x =
[[ 0.091  0.073  0.024  0.123  0.083  0.184]
 [ 0.121  0.075 -0.053  0.254 -0.024  0.189]
 [ 0.005  0.224 -0.140  0.236  0.062  0.103]
 [ 0.036  0.127 -0.027  0.194  0.005  0.202]
 [ 0.073  0.087 -0.157  0.142  0.028  0.209]
 [ 0.129  0.164 -0.098  0.152 -0.020  0.123]
 [-0.028  0.204 -0.036  0.109  0.109  0.197]
 [ 0.050  0.118 -0.032  0.203  0.004  0.197]
 [ 0.039  0.089 -0.072  0.264  0.075  0.128]]
x[0,0] => 0.091
x[6] => [-0.028, 0.204, -0.036, 0.109, 0.109, 0.197]
x[8] => [0.039, 0.089, -0.072, 0.264, 0.075, 0.128]
x[4,4] => 0.028
x[4,5] => 0.209
x[6,5] => 0.197
x[:, 2] => [0.024, -0.053, -0.140, -0.027, -0.157, -0.098, -0.036, -0.032, -0.072]
x[1,1] => 0.075
x[0,1] => 0.073
x[:, 5] => [0.184, 0.189, 0.103, 0.202, 0.209, 0.123, 0.197, 0.197, 0.128]
x[4,0] => 0.073
x[2,2] => -0.140
x[3,5] => 0.202
x[5,1] => 0.164
x[2,4] => 0.062
x[5,2] => -0.098
x[:, 1] => [0.073, 0.075, 0.224, 0.127, 0.087, 0.164, 0.204, 0.118, 0.089]
x[6,2] => -0.036
x[7,3] => 0.203
x[3,2] => -0.027
x[3,0] => 0.036
x[:, 0] => [0.091, 0.121, 0.005, 0.036, 0.073, 0.129, -0.028, 0.050, 0.039]
x[6,4] => 0.109
x[7,2] => -0.032
x[7,4] => 0.004
x[2] => [0.005, 0.224, -0.140, 0.236, 0.062, 0.103]
x[2,0] => 0.005
x[5,3] => 0.152
x[2,1] => 0.224
x[:, 3] => [0.123, 0.254, 0.236, 0.194, 0.142, 0.152, 0.109, 0.203, 0.264]
x[4,3] => 0.142

a =
-6.5	8.1	15.9	20.6	15.0	37.6	41.6	22.1	32.5	-30.3
-26.9	-5.6	-24.1	-51.6	0.8	5.1	-3.7	-49.7	5.7	-30.2
Indices start at 0.
(0, 0)	-6.5
(0, 1)	8.1
(0, 2)	15.9
(1, 7)	-49.7
(1, 5)	5.1
(1, 6)	-3.7
(1, 2)	-24.1
(1, 0)	-26.9
(0, 3)	20.6
(1, 9)	-30.2
(0, 9)	-30.3
(0, 5)	37.6

M =
array([[ -3.19,  24.68, -10.43, -20.23,  -4.86,  18.87,   6.97],
       [  8.10,  19.87,   4.36,  10.52,   9.07,   5.47,  12.69],
       [ 12.95,   9.59,  14.48,   8.97,  10.73,   0.51,   3.64]])
M[0, 0] => -3.19
M[2, 1] => 9.59
M[1, 1] => 19.87
M[2, 4] => 10.73
M[1, 2] => 4.36
M[2, 2] => 14.48
M[1] => [8.10, 19.87, 4.36, 10.52, 9.07, 5.47, 12.69]
M[0, 5] => 18.87
M[0, 6] => 6.97
M[0, 2] => -10.43
M[0] => [-3.19, 24.68, -10.43, -20.23, -4.86, 18.87, 6.97]
M[2, 5] => 0.51
M[:, 4] => [-4.86, 9.07, 10.73]
M[1, 4] => 9.07

A =
[[-28.6   2.4   3.8   8.1  34.8  -1.1  20.6 -15.5  21.5 -15.0 -10.6   2.3
    0.4]
 [-18.8  18.5   3.1   3.0 -27.3   9.2  37.9  15.5   7.6 -16.8   4.2   0.0
    2.9]
 [ 15.5  15.6   0.8  40.3  11.1  -2.0  -2.0  10.8   3.3  35.6 -45.9   1.7
   -0.8]
 [ 16.5   4.0   1.6 -19.0  29.4  17.2  21.0  16.3   6.7  15.5 -16.4   0.5
   -0.3]
 [  1.3  18.1   1.3 -61.3  11.2  -5.7  10.9   6.9 -11.9  33.8 -23.8   0.3
    1.1]
 [  8.3   1.1  -3.2  11.3  -6.5  -8.7  29.5  13.4  -2.7   4.5  50.0  -0.1
    0.2]
 [ 10.7  -1.2   1.1  15.3   9.5  10.3  32.3  -4.7   0.4   7.4   5.9   0.7
    1.6]
 [ 25.7 -37.9   3.9  -1.5  -8.5  21.5  14.0  15.4 -28.9  49.7  27.0   1.9
   -0.9]]
A[0][0]	-28.6
A[2][8]	3.3
A[3][4]	29.4
A[6][2]	1.1
A[7][3]	-1.5
A[1]	[-18.8, 18.5, 3.1, 3.0, -27.3, 9.2, 37.9, 15.5, 7.6, -16.8, 4.2, 0.0, 2.9]
A[4][0]	1.3
A[4]	[1.3, 18.1, 1.3, -61.3, 11.2, -5.7, 10.9, 6.9, -11.9, 33.8, -23.8, 0.3, 1.1]
A[:, 0]	[-28.6, -18.8, 15.5, 16.5, 1.3, 8.3, 10.7, 25.7]
A[5][7]	13.4
A[3]	[16.5, 4.0, 1.6, -19.0, 29.4, 17.2, 21.0, 16.3, 6.7, 15.5, -16.4, 0.5, -0.3]
A[6][9]	7.4
A[0]	[-28.6, 2.4, 3.8, 8.1, 34.8, -1.1, 20.6, -15.5, 21.5, -15.0, -10.6, 2.3, 0.4]
A[7][11]	1.9
A[0][7]	-15.5
A[1][7]	15.5
A[4][4]	11.2
A[2]	[15.5, 15.6, 0.8, 40.3, 11.1, -2.0, -2.0, 10.8, 3.3, 35.6, -45.9, 1.7, -0.8]
A[4][11]	0.3
A[7][9]	49.7
A[5][5]	-8.7
A[5]	[8.3, 1.1, -3.2, 11.3, -6.5, -8.7, 29.5, 13.4, -2.7, 4.5, 50.0, -0.1, 0.2]
A[6]	[10.7, -1.2, 1.1, 15.3, 9.5, 10.3, 32.3, -4.7, 0.4, 7.4, 5.9, 0.7, 1.6]
A[0][5]	-1.1
A[7]	[25.7, -37.9, 3.9, -1.5, -8.5, 21.5, 14.0, 15.4, -28.9, 49.7, 27.0, 1.9, -0.9]
A[5][2]	-3.2
A[0][9]	-15.0
A[5][8]	-2.7
A[6][12]	1.6

m = [  6.8  -2.4 -15.1 -59.4  12.9  14.9]
m[0] -> 6.8
m[4] -> 12.9
m[2] -> -15.1
m[1] -> -2.4

B = [14.4 57.8 30.6 11.8 17.8 15.4 28.9 24.3  7.5]
B[0]	14.4
B[4]	17.8
B[8]	7.5
B[2]	30.6
B[5]	15.4
B[7]	24.3

data =
[[ -5.25 -11.74 -12.33   6.62  20.91  15.82 -18.67]
 [ -6.16  -5.24  -7.29  -4.57  -2.74  -3.71  -7.13]
 [ -5.60 -11.80  -9.65   1.99  10.83   6.97 -14.10]
 [ -5.66 -10.25  -9.73   2.00  11.44   7.81 -13.79]
 [ -6.69  -4.91  -0.03 -10.64 -16.36 -13.92   1.70]]
Rows and columns are counted from 0.
row 0 col 0	-5.25
row 3 col 3	2.00
row 4 col 5	-13.92
row 2 col 0	-5.60
row 1 col 2	-7.29
row 0 col 3	6.62
row 0 col 4	20.91
row 0 col 6	-18.67
row 1 col 0	-6.16
row 3 col 6	-13.79
row 3 col 4	11.44
row 3 col 1	-10.25
row 4 col 4	-16.36
row 4 col 2	-0.03
row 0 col 1	-11.74
row 2 col 6	-14.10
row 2 col 1	-11.80
row 0 col 2	-12.33
row 0 col 5	15.82
row 2 col 4	10.83
row 1 col 4	-2.74
